Here is a tiny trained network, its code and every weight. The questions are about switching its units off for an input and a target symbol, where a switched-off unit gives its printed mean instead of its output.

import numpy as np


def w(rows, s, z=0):
    codes = np.array(rows[::2]) - 128.0
    scale = np.full(codes.shape[1], s)
    scale[-1] = z or s
    return codes * scale


def norm(h):
    return h / np.sqrt((h * h).mean(-1, keepdims=True) + 1e-5)


def f(y):
    return np.maximum(y, 0)


def softmax(a):
    e = np.exp(a - a.max(-1, keepdims=True))
    return e / e.sum(-1, keepdims=True)


def log_softmax(a):
    a = a - a.max(-1, keepdims=True)
    return a - np.log(np.exp(a).sum(-1, keepdims=True))


def net(x, mask):
    ids = ['ΛΞΠΣαω'.index(c) for c in x.split()]
    T = len(ids)
    res = E[ids] + P[:T]
    r = norm(res)
    for j in range(3):
        rows = slice(2 * j, 2 * j + 2)
        q, k, v = (r @ M[0][rows].T for M in (Q, K, V))
        z = softmax(np.where(np.tri(T) > 0, q @ k.T / 2**0.5, -1e9)) @ v
        o = O[0][rows]
        res = res + np.where(mask[j], z, o[:, -1]) @ o[:, :-1]
    y = f(norm(res) @ A[0][:, :-1].T + A[0][:, -1])
    res = res + np.where(mask[3:15], y, B[0][:, -1]) @ B[0][:, :-1]
    return log_softmax(norm(res)[-1] @ U[:, :-1].T + U[:, -1])


Q, K, V, O, A, B = {}, {}, {}, {}, {}, {}
E = w([
[177,177,96,123,3,144,93,178,133],'Λ',
[120,105,170,110,81,192,190,123,31],'Ξ',
[128,153,222,63,134,81,126,107,176],'Π',
[119,161,116,137,176,148,90,177,139],'Σ',
[50,146,112,63,81,112,153,108,144],'α',
[170,95,104,138,93,62,156,83,73],'ω',
],0.0071)
P = w([
[176,255,109,110,174,92,132,119,88],'0',
[128,233,157,249,169,117,168,77,176],'1',
[89,109,156,181,157,145,107,138,148],'2',
[139,131,38,44,197,125,136,172,127],'3',
[146,183,122,79,122,41,57,111,82],'4',
[98,77,235,200,126,101,85,114,105],'5',
],0.0058)
Q[0] = w([
[179,218,112,44,120,89,135,80,34],'H1',
[158,86,46,79,209,174,178,210,171],'H1',
[37,167,233,233,69,74,45,111,82],'H2',
[67,2,106,186,125,162,123,106,146],'H2',
[214,147,17,24,132,168,188,149,126],'H3',
[71,160,132,56,191,116,203,95,239],'H3',
],0.0054)
K[0] = w([
[61,106,166,192,101,146,66,177,205],'H1',
[139,208,154,198,102,144,235,31,143],'H1',
[127,23,74,12,126,115,122,137,86],'H2',
[217,215,111,60,165,138,105,163,160],'H2',
[87,171,184,241,161,142,178,60,179],'H3',
[189,155,111,255,86,147,156,156,53],'H3',
],0.0061)
V[0] = w([
[182,102,178,150,22,117,71,134,142],'H1',
[127,112,237,78,69,75,213,82,148],'H1',
[72,147,167,139,121,255,184,184,114],'H2',
[26,144,83,58,102,116,77,161,172],'H2',
[83,118,61,105,116,123,174,3,88],'H3',
[116,120,33,130,48,134,111,149,112],'H3',
],0.0052)
O[0] = w([
[253,141,122,109,74,154,218,105,105,66],'H1',
[137,127,169,153,94,102,188,10,133,251],'H1',
[80,235,189,186,111,165,170,143,61,91],'H2',
[117,206,66,32,211,197,237,92,185,97],'H2',
[59,132,66,130,60,86,132,72,63,151],'H3',
[152,136,37,166,95,96,214,195,109,24],'H3',
],0.0049,0.0017)
A[0] = w([
[222,106,83,110,32,152,152,113,174,131],'N1',
[70,200,114,179,96,112,100,184,139,92],'N2',
[236,169,112,140,202,42,82,138,146,183],'N3',
[138,131,63,97,79,165,57,63,254,169],'N4',
[117,58,102,116,174,52,242,131,186,126],'N5',
[215,105,206,170,146,91,119,150,86,228],'N6',
[123,177,204,56,76,70,123,107,174,211],'N7',
[155,35,85,76,122,220,182,109,94,79],'N8',
[39,109,132,133,215,61,61,47,59,189],'N9',
[38,178,49,201,158,112,179,150,72,133],'N10',
[115,237,149,59,120,130,112,153,177,182],'N11',
[158,79,48,199,152,51,112,101,78,254],'N12',
],0.0045,0.0026)
B[0] = w([
[72,71,165,171,169,82,198,96,118,169],'N1',
[139,168,118,97,173,152,176,132,32,169],'N2',
[115,5,129,129,99,223,50,153,183,205],'N3',
[152,86,53,151,220,122,138,114,195,185],'N4',
[182,71,61,118,208,121,153,82,85,163],'N5',
[243,82,152,133,72,162,67,166,120,224],'N6',
[220,98,74,219,169,176,177,72,8,255],'N7',
[128,194,111,233,67,65,135,156,107,144],'N8',
[32,129,254,26,96,110,140,122,181,251],'N9',
[151,82,92,117,127,114,133,233,127,175],'N10',
[96,146,126,154,240,177,151,87,119,222],'N11',
[68,171,80,60,90,97,119,211,202,190],'N12',
],0.0045,0.0054)
U = w([
[216,138,31,200,148,187,157,180,96,251],'Λ',
[79,197,225,157,56,133,161,157,45,121],'Ξ',
[158,106,198,144,192,174,108,1,161,118],'Π',
[71,191,168,102,206,218,58,233,199,50],'Σ',
[6,208,74,111,183,114,232,84,130,113],'α',
[101,75,106,102,54,57,110,132,191,99],'ω',
],0.0061,0.0017)

Each question gives the input, a string of symbols that net reads in full, and the target symbol t.
The units are the heads (2 rows each of Q, K, V and O) and the neurons (one row each of A and B). Each row of codes is followed by its name. A weight is (code - 128) times the scale printed after its matrix; where a second scale follows, it is the last column's (O, A, B and U).
mask holds one flag per unit, heads first, then neurons. A switched-off unit (its flag False) gives its mean, the last column of its rows in O or B, instead of its output. The means were averaged over made-up inputs and are rounded, as every weight is.
A unit's drop is (log p(t) with every unit on - log p(t) with that unit switched off) / (log p(t) with every unit on - log p(t) with every unit switched off).
unit that matters most: the unit with the biggest drop
top k neurons: the k neurons with the biggest drops, biggest first
heads that matter: for each layer, one digit per head in row order, 1 if its drop is at least 0.15 and else 0, layers parted by /
drop of u: that unit's drop, to one decimal
input Σ Π Π Λ α, target Π: unit that matters most -> H3
input ω Π Π, target ω: heads that matter -> 011
input Π Π Λ ω Ξ, target Λ: heads that matter -> 100
input Π ω Π Ξ Ξ Π, target Ξ: heads that matter -> 011
input Ξ Π Σ Π ω, target Σ: heads that matter -> 100
input α Σ Λ Ξ, target Σ: heads that matter -> 101
input Π α ω ω Λ α, target ω: heads that matter -> 011
input Λ Λ α α Σ α, target α: heads that matter -> 010
input α Π Ξ Σ Π, target Ξ: heads that matter -> 010
input ω Π α Σ, target Π: heads that matter -> 101
input Λ Ξ Π Ξ, target Ξ: heads that matter -> 000
input Ξ Λ ω ω Ξ Λ, target ω: heads that matter -> 011
input Λ Π Σ, target Λ: heads that matter -> 101
input Π Ξ Σ Λ Π Π, target Λ: heads that matter -> 001
input Π ω Σ α, target ω: top 2 neurons -> [N11, N2]
input Π α ω Λ Π Ξ, target Λ: unit that matters most -> N9
input α Λ Σ Ξ Π Σ, target Ξ: heads that matter -> 010
input α Ξ α Λ Ξ Λ, target Λ: heads that matter -> 010
input Σ ω Λ ω Π, target Λ: top 2 neurons -> [N9, N7]
input Λ Σ α, target Λ: unit that matters most -> H3
input Λ Λ Π ω Ξ Λ, target ω: top 3 neurons -> [N12, N11, N1]
input Π ω ω Π, target ω: top 2 neurons -> [N12, N11]
input α ω Σ, target α: top 2 neurons -> [N6, N3]
input Π Σ ω Λ Λ ω, target Λ: top 2 neurons -> [N9, N5]
input α ω α Π ω, target α: top 2 neurons -> [N6, N12]
input ω α Σ Ξ, target α: top 2 neurons -> [N6, N3]
input Ξ Λ α Π Π, target α: unit that matters most -> H2
input Λ Ξ Σ, target Λ: drop of H1 -> 0.2
input Π Λ Σ ω Λ, target Σ: drop of H3 -> 0.1
input Π Π Π Ξ, target Π: drop of H1 -> 0.4
